Below is a small trained network, with its code and all its weights. Each question gives an input and a class and asks what happens when units are switched off, that is, made to give their printed mean instead of their output.

import numpy as np


def w(rows, s, z=0):
    codes = np.array(rows[::2]) - 128.0
    scale = np.full(codes.shape[1], s)
    scale[-1] = z or s
    return codes * scale


def f(y):
    return np.maximum(y, 0)


def log_softmax(a):
    a = a - a.max(-1, keepdims=True)
    return a - np.log(np.exp(a).sum(-1, keepdims=True))


def net(x, mask):
    res = np.array(x, float).reshape(1, 4) / 4 @ E
    y = f(res @ A[0][:, :-1].T + A[0][:, -1])
    res = res + np.where(mask, y, B[0][:, -1]) @ B[0][:, :-1]
    return log_softmax(res[-1] @ U[:, :-1].T + U[:, -1])


A, B = {}, {}
E = w([
[54,215,112,116,105,58,103,175,26,208,185,177],'x0',
[167,115,9,92,224,83,125,136,140,164,147,63],'x1',
[119,42,167,151,132,164,106,67,52,138,135,153],'x2',
[104,133,83,224,154,145,116,143,177,125,124,157],'x3',
],0.014)
A[0] = w([
[191,52,139,147,127,195,194,122,147,80,69,136,241],'N1',
[101,199,107,151,198,115,131,163,90,161,154,123,171],'N2',
[107,159,105,170,90,69,129,129,146,143,162,111,110],'N3',
[152,171,128,7,81,78,127,177,97,132,126,98,254],'N4',
[190,96,144,78,112,115,191,176,137,85,83,61,183],'N5',
[159,58,112,139,167,158,91,51,103,103,151,74,188],'N6',
[75,105,151,158,139,129,91,122,57,131,141,144,170],'N7',
[116,123,149,134,142,147,81,132,82,193,99,125,152],'N8',
[148,90,104,71,164,109,141,93,118,186,122,96,165],'N9',
[117,99,121,170,159,168,110,128,80,130,105,168,84],'N10',
[127,83,164,129,86,172,123,98,97,91,67,162,134],'N11',
[57,169,124,68,106,135,150,184,87,122,119,164,127],'N12',
[111,83,101,152,99,110,98,102,58,152,189,194,127],'N13',
],0.012,0.0041)
B[0] = w([
[158,204,114,248,120,159,51,152,210,101,83,57,254],'N1',
[165,190,95,44,167,123,163,163,212,163,116,126,213],'N2',
[97,144,96,157,182,136,92,104,166,126,99,119,173],'N3',
[121,151,205,16,172,30,126,126,76,145,58,17,233],'N4',
[63,91,102,176,135,58,154,25,96,152,102,74,209],'N5',
[139,58,101,131,135,186,161,115,138,83,126,1,215],'N6',
[72,138,205,107,92,84,194,65,78,121,165,35,202],'N7',
[88,65,132,91,114,101,170,106,106,140,162,174,175],'N8',
[129,46,173,76,70,136,166,86,199,84,242,69,196],'N9',
[48,122,198,122,110,122,179,100,85,159,144,51,170],'N10',
[186,83,129,130,123,164,90,163,197,138,165,133,215],'N11',
[107,51,87,170,159,135,130,62,121,85,138,58,207],'N12',
[133,139,131,54,102,91,227,72,120,141,181,173,211],'N13',
],0.0086,0.022)
U = w([
[63,123,193,83,109,61,195,83,7,142,149,126,186],'0',
[118,167,207,204,31,208,41,200,163,109,103,219,110],'1',
[118,108,149,84,69,191,191,165,187,160,250,142,75],'2',
[251,64,77,35,160,144,162,177,84,125,154,151,90],'3',
[119,131,32,180,206,188,109,152,139,97,86,124,80],'4',
[154,173,144,76,229,99,98,231,163,254,117,151,167],'5',
[212,38,93,65,110,149,50,183,116,77,191,248,2],'6',
[155,73,179,153,135,167,82,122,175,59,132,84,149],'7',
],0.0088,0.0035)

Each question gives the input, the list of numbers given to net, and the class t.
The units are the neurons (one row each of A and B). Each row of codes is followed by its name. A weight is (code - 128) times the scale printed after its matrix; where a second scale follows, it is the last column's (A, B and U).
mask holds one flag per neuron, in row order. A switched-off neuron (its flag False) gives its mean, the last column of its row in B, instead of its output. The means were averaged over made-up inputs and are rounded, as every weight is.
A unit's drop is (log p(t) with every unit on - log p(t) with that unit switched off) / (log p(t) with every unit on - log p(t) with every unit switched off).
The circuit of an input: a set's keep is (log p(t) with only the set's units on - log p(t) with every unit switched off) / (log p(t) with every unit on - log p(t) with every unit switched off). Starting from the 12 units with the biggest drops (on a tie, the unit counted first), units are removed one at a time, each time the one whose removal leaves the highest keep (on an exact tie, the one counted first), for as long as the keep stays at least 0.8.
circuit, biggest first: the units of the circuit, biggest drop first
unit that matters most: the unit with the biggest drop
top k neurons: the k neurons with the biggest drops, biggest first
drop of u: that unit's drop, to one decimal
input [6,-7,-6,7], class 4: unit that matters most : N12
input [0,-1,-1,4], class 4: circuit, biggest first : N9; N7
input [0,8,3,7], class 2: circuit, biggest first : N1; N4
input [-1,-6,5,-4], class 7: top 2 neurons : N11; N1
input [0,2,4,0], class 2: circuit, biggest first : N4; N1
input [0,2,8,-3], class 2: top 3 neurons : N4; N5; N9
input [1,-5,0,3], class 2: top 4 neurons : N4; N5; N1; N11
input [0,3,4,-1], class 2: top 2 neurons : N4; N5
input [0,2,3,8], class 0: top 3 neurons : N1; N11; N10
input [-1,6,7,-4], class 2: top 3 neurons : N9; N4; N12
input [0,-8,-8,-3], class 0: top 2 neurons : N1; N4
input [-7,0,-8,0], class 4: drop of N9 : 0.2
input [3,1,-5,7], class 5: drop of N2 : 0.4
input [-2,-1,-7,2], class 4: unit that matters most : N9
input [0,8,-8,8], class 5: drop of N2 : 0.4
